Each row has a name. After each piece below comes the name of the row it's from, unless a question asks for something else. Each question is about the rows just above it.

zoda: [ 66   5  62 -51 -49 -37]
fik: [-69  55  47  67  60  16]
Mufi: [-49 -37  66 -50  62   5]
buro: [ 47  16  60  67 -69  54]
visuz: [   4   19 -106  -12    3  -50]
bita: [   7   19 -104   -9   65  -48]
Zorig: [ 67  16  47 -68  60  54]
[ 54  47  16  60  67 -69] is which row reordered? => buro
Which row holds these entries in another order? [ -50    3  -12 -106   19    4] => visuz
Which row holds these entries in another order? [-50  62   5 -49 -37  66] => Mufi
Put [-69  16  47  54  60  67] back in order: which row is it? => buro

mit: [-110   56   -2  -81  -62]
Vema: [-109   42   23 -116  -26]
nit: [-76 -80 -92   0  71]
valat: [-96  67 -19 -42 -49]
tiz: [-74  80  48 -96 -13]
Lus: [ -81   67   21 -122  -34]
kitu: [-80  71   0 -92 -75]
pavez: [ -77   83   29 -117  -10]
loso: [  0  70 -92 -75 -80]
[-75 -92   0  71 -80] is which row reordered? => kitu
Does one of the named rows hold [-81  67] side by side, in this order? => yes
Is [83 29] printed in one of the named rows, side by side and in this order? => yes
[ -26 -116   23   42 -109] is which row reordered? => Vema
Put [ 71   0 -92 -80 -76] back in order: which row is it? => nit
[-92 -75 -80  71   0] is which row reordered? => kitu

gego: [-35 -19  -2  54  31  42]
zuveb: [ 25  13 106 -38   8 -29]
vava: [-33 -18  37 -49  74  35]
Furu: [-38   8 -29  25  12 106]
Among the named rows, does one hold [  8 -28] next to each other, in this order? => no
Is [ 42  31  54  -2 -19] printed in one of the named rows, side by side and in this order? => no
Which row holds these entries in another order? [  8 -29  25  13 106 -38] => zuveb
Among the named rows, does one hold [  8 -38] next to each other, in this order? => no
Put [106  12  25 -29   8 -38] back in order: which row is it? => Furu

firav: [ 28 -48  40  34   4  39 -36]
pizul: [  13   63 -104   -7   91 -102   56]
kuv: [ 70  53  44 -58  83 -26 -16]
Put [ 44 -58  83 -26 -16  70  53] back in order: which row is it? => kuv
Among the named rows, does one hold [-104   -7   90] next to each other, in this order? => no
Is [ 28 -48] printed in one of the named rows, side by side and in this order? => yes

pipo: [-18  -9 -55 -49 -27]
gegel: [-17  20 -19  61  44]
gidif: [ -9 -27 -49 -54 -18]
rik: [-17  61  43 -19  20]
Does one of the named rows hold [-50 -27] side by side, in this order? => no
Among the named rows, does one hold [ 20 -18] next to each other, in this order? => no
Which row holds these entries in another order? [-54 -49 -27 -18  -9] => gidif
Put [ 61  43 -19  20 -17] back in order: which row is it? => rik

ter: [-18 -19  -4 -46  58  25  34 -52 -38  -2  60 -23  71 -19 -23 -22   3 -21
  30 -29  37  27  22  32 -37 -51  14  26 -11  16   0  -6 -23  52  14 -45
 -51 -27 -71]
dadan: [-18 -19  -4 -46  58  25  34 -52 -38  -6  60 -23  71 -19 -23 -22   3 -21
  30 -29  37  27 -72  32 -37  -2  14  26 -11  16   0  -6 -23 -24  14 -45
 -51 -27 -71]
nufol: [-18 -19  -4 -46  58  25  34 -52 -38  -2  60 -23  71 -19 -23 -22   3 -21
  30 -29  37  27  22  32 -37 -51  14  26 -11  16   0  -6 -23  52  14  29
  23  62   2]
Does one of the named rows hold [ 70 -19] side by side, in this order? => no
Put [-72 -71 -52 -51 -46 -45 -38 -37 -29 -27 -24 -23 -23 -23 -22 -21 -19 -19
 -18 -11  -6  -6  -4  -2   0   3  14  14  16  25  26  27  30  32  34  37
  58  60  71] back in order: which row is it? => dadan

fas: [ 22  33 -49 -66 -42 -73   0]
Poma: [-39 -11   8 -58 -26   1  33]
Rap: [ 62  13 -70 -54  -8 -12  25]
rosi: [-57 -59  48  50  18  25 -35]
pel: [  0  68 -36 -27  14  70  61]
subu: [ -11   -9  -77 -104   23  -82   51]
Gedo: [ 30  18  -5 -66 -15 -17  76]
Which row holds these entries in another order? [ 68 -36 -27  14  70  61   0] => pel
Which row holds these entries in another order? [ 61   0  68 -36 -27  14  70] => pel
Is [-27 -36  68] printed in one of the named rows, side by side and in this order? => no
Among the named rows, does one hold [21 33] next to each other, in this order? => no

Zefak: [-54 -65   0  17]
bure: [ 17 -53 -65   0]
Nezud: [ 29 -21 -26  45]
gep: [-20   2 -43 -19]
mabuz: [-56 -27 116 -56]
[ 17   0 -65 -54] is which row reordered? => Zefak
Among the named rows, does one hold [-65   0] next to each other, in this order? => yes
Is [-21 -26] printed in one of the named rows, side by side and in this order? => yes
Does one of the named rows hold [-53 -65] side by side, in this order? => yes
Among the named rows, does one hold [-21  29] next to each other, in this order? => no
[-65 -54   0  17] is which row reordered? => Zefak
Is [-65   1] printed in one of the named rows, side by side and in this order? => no

